Here is a tiny trained network, its code and every weight. The questions are about switching its units off for an input and a class, where a switched-off unit gives its printed mean instead of its output.

import numpy as np


def w(rows, s, z=0):
    codes = np.array(rows[::2]) - 128.0
    scale = np.full(codes.shape[1], s)
    scale[-1] = z or s
    return codes * scale


def f(y):
    return np.maximum(y, 0)


def log_softmax(a):
    a = a - a.max(-1, keepdims=True)
    return a - np.log(np.exp(a).sum(-1, keepdims=True))


def net(x, mask):
    res = np.array(x, float).reshape(1, 3) / 4 @ E
    y = f(res @ A[0][:, :-1].T + A[0][:, -1])
    res = res + np.where(mask, y, B[0][:, -1]) @ B[0][:, :-1]
    return log_softmax(res[-1] @ U[:, :-1].T + U[:, -1])


A, B = {}, {}
E = w([
[157,193,76,104,23,87,158,85,116,113,179,55],'x0',
[174,70,93,175,125,167,128,131,177,16,113,76],'x1',
[123,102,191,67,160,6,100,108,146,101,104,90],'x2',
],0.012)
A[0] = w([
[67,191,144,103,113,101,159,149,100,215,141,182,84],'neuron 0',
[52,54,189,126,217,168,133,197,159,109,90,249,187],'neuron 1',
[86,164,43,255,57,202,121,190,70,162,170,197,67],'neuron 2',
[115,107,209,75,96,10,96,122,175,55,101,167,86],'neuron 3',
[143,201,75,96,19,79,144,41,105,118,249,75,127],'neuron 4',
[202,94,111,189,131,169,130,160,223,15,100,28,90],'neuron 5',
[160,183,106,100,50,97,228,70,127,116,128,77,128],'neuron 6',
[73,202,176,33,161,139,108,117,36,225,191,155,125],'neuron 7',
[73,94,175,26,137,50,86,66,154,108,85,57,5],'neuron 8',
[173,147,148,111,89,92,112,89,63,241,85,137,72],'neuron 9',
],0.0063,0.0017)
B[0] = w([
[81,154,45,132,28,99,176,87,174,2,44,97,202],'neuron 0',
[141,55,153,15,142,78,102,82,175,185,180,230,222],'neuron 1',
[176,181,140,125,99,156,237,198,34,149,208,117,226],'neuron 2',
[199,188,123,120,149,202,215,167,50,83,143,27,197],'neuron 3',
[129,83,206,58,186,98,85,126,213,202,141,183,255],'neuron 4',
[73,87,77,205,100,83,114,53,132,45,64,119,231],'neuron 5',
[79,59,194,82,190,101,60,50,118,135,163,173,214],'neuron 6',
[96,106,39,184,100,120,80,122,105,66,67,99,228],'neuron 7',
[184,90,119,132,144,191,173,161,46,176,181,53,200],'neuron 8',
[84,161,117,119,79,120,172,57,155,100,102,107,185],'neuron 9',
],0.0074,0.013)
U = w([
[131,82,208,30,140,89,32,95,236,213,168,209,254],'0',
[77,123,39,173,70,95,93,93,170,60,2,94,22],'1',
[241,154,136,107,109,167,194,228,41,160,197,54,108],'2',
],0.0074,0.00072)

Each question gives the input, the list of numbers given to net, and the class t.
The units are the neurons (one row each of A and B). Each row of codes is followed by its name. A weight is (code - 128) times the scale printed after its matrix; where a second scale follows, it is the last column's (A, B and U).
mask holds one flag per neuron, in row order. A switched-off neuron (its flag False) gives its mean, the last column of its row in B, instead of its output. The means were averaged over made-up inputs and are rounded, as every weight is.
A unit's drop is (log p(t) with every unit on - log p(t) with that unit switched off) / (log p(t) with every unit on - log p(t) with every unit switched off).
The circuit of an input: a set's keep is (log p(t) with only the set's units on - log p(t) with every unit switched off) / (log p(t) with every unit on - log p(t) with every unit switched off). Starting from all 10 units, units are removed one at a time, each time the one whose removal leaves the highest keep (on an exact tie, the one counted first), for as long as the keep stays at least 0.8.
circuit, biggest first: the units of the circuit, biggest drop first
most important unit: the unit with the biggest drop
top k neurons: the k neurons with the biggest drops, biggest first
drop of u: that unit's drop, to one decimal
input [-5,-6,-7], class 2: most important unit : neuron 2
input [1,-8,8], class 1: top 4 neurons : [neuron 7; neuron 0; neuron 2; neuron 9]
input [8,6,5], class 0: top 2 neurons : [neuron 4; neuron 6]
input [5,-7,3], class 1: top 3 neurons : [neuron 7; neuron 0; neuron 1]
input [-2,-8,-6], class 1: top 2 neurons : [neuron 0; neuron 7]
input [1,-7,8], class 2: top 2 neurons : [neuron 8; neuron 3]
input [5,2,5], class 0: top 2 neurons : [neuron 4; neuron 2]
input [1,4,-5], class 2: top 4 neurons : [neuron 2; neuron 0; neuron 7; neuron 9]
input [-6,-8,3], class 1: top 2 neurons : [neuron 7; neuron 0]
input [-5,2,7], class 2: top 3 neurons : [neuron 3; neuron 8; neuron 4]
input [5,-8,7], class 1: top 2 neurons : [neuron 7; neuron 0]
input [-6,-2,-7], class 2: top 4 neurons : [neuron 2; neuron 4; neuron 6; neuron 5]
input [8,8,7], class 0: drop of neuron 1 : -0.1
input [-4,2,-3], class 0: circuit, biggest first : [neuron 1]
input [4,0,5], class 2: drop of neuron 4 : -0.1
input [3,2,-1], class 0: drop of neuron 7 : 0.3
